Below are the code and all the weights of a small trained network. Each question names an input and a class and asks about switching units off, where a switched-off unit gives its printed mean instead of its output.

import numpy as np


def w(rows, s, z=0):
    codes = np.array(rows[::2]) - 128.0
    scale = np.full(codes.shape[1], s)
    scale[-1] = z or s
    return codes * scale


def f(y):
    return y / 2 * (1 + np.tanh(0.7978845608 * (y + 0.044715 * y**3)))


def log_softmax(a):
    a = a - a.max(-1, keepdims=True)
    return a - np.log(np.exp(a).sum(-1, keepdims=True))


def net(x, mask):
    res = np.array(x, float).reshape(1, 8) / 4 @ E
    y = f(res @ A[0][:, :-1].T + A[0][:, -1])
    res = res + np.where(mask, y, B[0][:, -1]) @ B[0][:, :-1]
    return log_softmax(res[-1] @ U[:, :-1].T + U[:, -1])


A, B = {}, {}
E = w([
[129,128,127,128,127,129,130,130,126,131],'x0',
[135,171,112,143,100,14,154,116,50,82],'x1',
[129,125,125,130,124,130,126,131,123,131],'x2',
[129,128,131,128,127,127,127,128,126,134],'x3',
[83,140,142,10,55,119,154,159,146,132],'x4',
[133,128,124,126,127,129,132,128,128,132],'x5',
[210,126,211,150,110,134,205,202,145,98],'x6',
[127,127,130,128,128,128,127,126,130,124],'x7',
],0.012)
A[0] = w([
[60,129,92,60,103,116,109,106,133,142,144],'N0',
[154,133,136,164,138,112,132,130,110,121,136],'N1',
[149,141,176,80,80,124,167,185,150,117,107],'N2',
[112,126,88,158,168,125,79,70,113,139,173],'N3',
[124,125,88,183,177,130,89,76,112,139,177],'N4',
[179,119,148,189,147,136,145,146,122,119,138],'N5',
[131,161,117,139,111,41,149,119,72,97,168],'N6',
[185,119,146,200,153,137,139,149,131,112,137],'N7',
[134,181,116,138,105,10,148,116,48,82,178],'N8',
[131,123,140,133,141,156,118,135,139,142,191],'N9',
[130,95,139,114,147,221,114,131,184,166,255],'N10',
],0.011,0.0082)
B[0] = w([
[63,179,180,56,162,157,51,70,90,215,198],'N0',
[157,134,139,183,110,102,114,108,149,119,160],'N1',
[75,72,49,136,88,110,190,181,151,57,197],'N2',
[59,106,59,118,101,127,171,176,126,84,202],'N3',
[82,71,71,144,97,111,194,179,161,40,208],'N4',
[173,148,172,189,141,125,112,93,150,154,185],'N5',
[150,157,107,144,79,21,110,92,98,124,217],'N6',
[201,155,196,193,162,143,112,87,137,171,193],'N7',
[129,172,113,146,70,1,123,99,86,133,251],'N8',
[127,96,146,125,164,156,136,150,178,120,163],'N9',
[108,89,150,104,203,225,141,166,214,132,241],'N10',
],0.009,0.016)
U = w([
[79,29,66,114,151,209,208,230,188,30,254],'0',
[98,112,23,148,46,76,198,160,106,33,135],'1',
[221,118,222,178,235,220,123,121,168,200,95],'2',
[233,191,194,196,112,99,91,46,103,163,24],'3',
[79,145,171,30,193,241,14,101,141,254,194],'4',
[102,216,120,58,108,101,29,48,46,231,5],'5',
],0.0058,0.0016)

Each question gives the input, the list of numbers given to net, and the class t.
The units are the neurons (one row each of A and B). Each row of codes is followed by its name. A weight is (code - 128) times the scale printed after its matrix; where a second scale follows, it is the last column's (A, B and U).
mask holds one flag per neuron, in row order. A switched-off neuron (its flag False) gives its mean, the last column of its row in B, instead of its output. The means were averaged over made-up inputs and are rounded, as every weight is.
A unit's drop is (log p(t) with every unit on - log p(t) with that unit switched off) / (log p(t) with every unit on - log p(t) with every unit switched off).
The circuit of an input: a set's keep is (log p(t) with only the set's units on - log p(t) with every unit switched off) / (log p(t) with every unit on - log p(t) with every unit switched off). Starting from all 11 units, units are removed one at a time, each time the one whose removal leaves the highest keep (on an exact tie, the one counted first), for as long as the keep stays at least 0.8.
units of the circuit, in order: the units of the circuit, biggest drop first
most important unit: the unit with the biggest drop
top k neurons: the k neurons with the biggest drops, biggest first
drop of u: that unit's drop, to one decimal
input [3,1,-1,2,0,2,4,-1], class 3: units of the circuit, in order	[N4]
input [5,-1,4,-3,0,-7,3,7], class 2: units of the circuit, in order	[N4; N8]
input [-8,0,1,7,1,7,3,5], class 0: top 3 neurons	[N8; N0; N6]
input [2,-3,7,8,-6,8,1,-7], class 2: top 3 neurons	[N7; N2; N5]
input [-4,0,-5,4,-7,5,-8,-4], class 0: top 2 neurons	[N8; N6]
input [3,5,-8,-4,0,-4,5,-8], class 3: top 2 neurons	[N4; N3]
input [0,-4,8,5,5,2,0,-8], class 4: top 3 neurons	[N4; N0; N3]
input [-5,-8,0,8,0,7,1,4], class 2: top 3 neurons	[N4; N3; N2]
input [6,0,5,-4,3,8,-4,-6], class 4: top 2 neurons	[N8; N6]
input [-1,-3,-6,-7,-6,-5,1,-1], class 2: top 3 neurons	[N7; N2; N5]
input [-4,-2,0,2,2,-8,-7,4], class 4: top 2 neurons	[N0; N2]
input [-6,0,7,3,-6,8,-1,-5], class 0: top 2 neurons	[N8; N4]
input [-3,-2,-6,4,0,5,8,-2], class 2: top 2 neurons	[N7; N4]
input [-2,4,6,-2,1,-1,-5,-2], class 5: units of the circuit, in order	[N0]
input [0,2,4,-1,1,4,-3,1], class 5: top 2 neurons	[N2; N0]
input [2,6,3,8,1,-4,-8,-3], class 5: top 2 neurons	[N0; N2]
input [-7,6,-6,-3,5,3,-7,3], class 5: drop of N0	0.1
input [-7,-4,-2,-7,-5,1,4,2], class 2: drop of N5	0.0
input [0,4,-1,0,3,-4,-8,-7], class 5: drop of N0	2.6
input [1,-4,-4,-3,-3,3,2,-3], class 2: drop of N2	0.1
input [2,2,8,8,-7,1,5,6], class 3: most important unit	N10
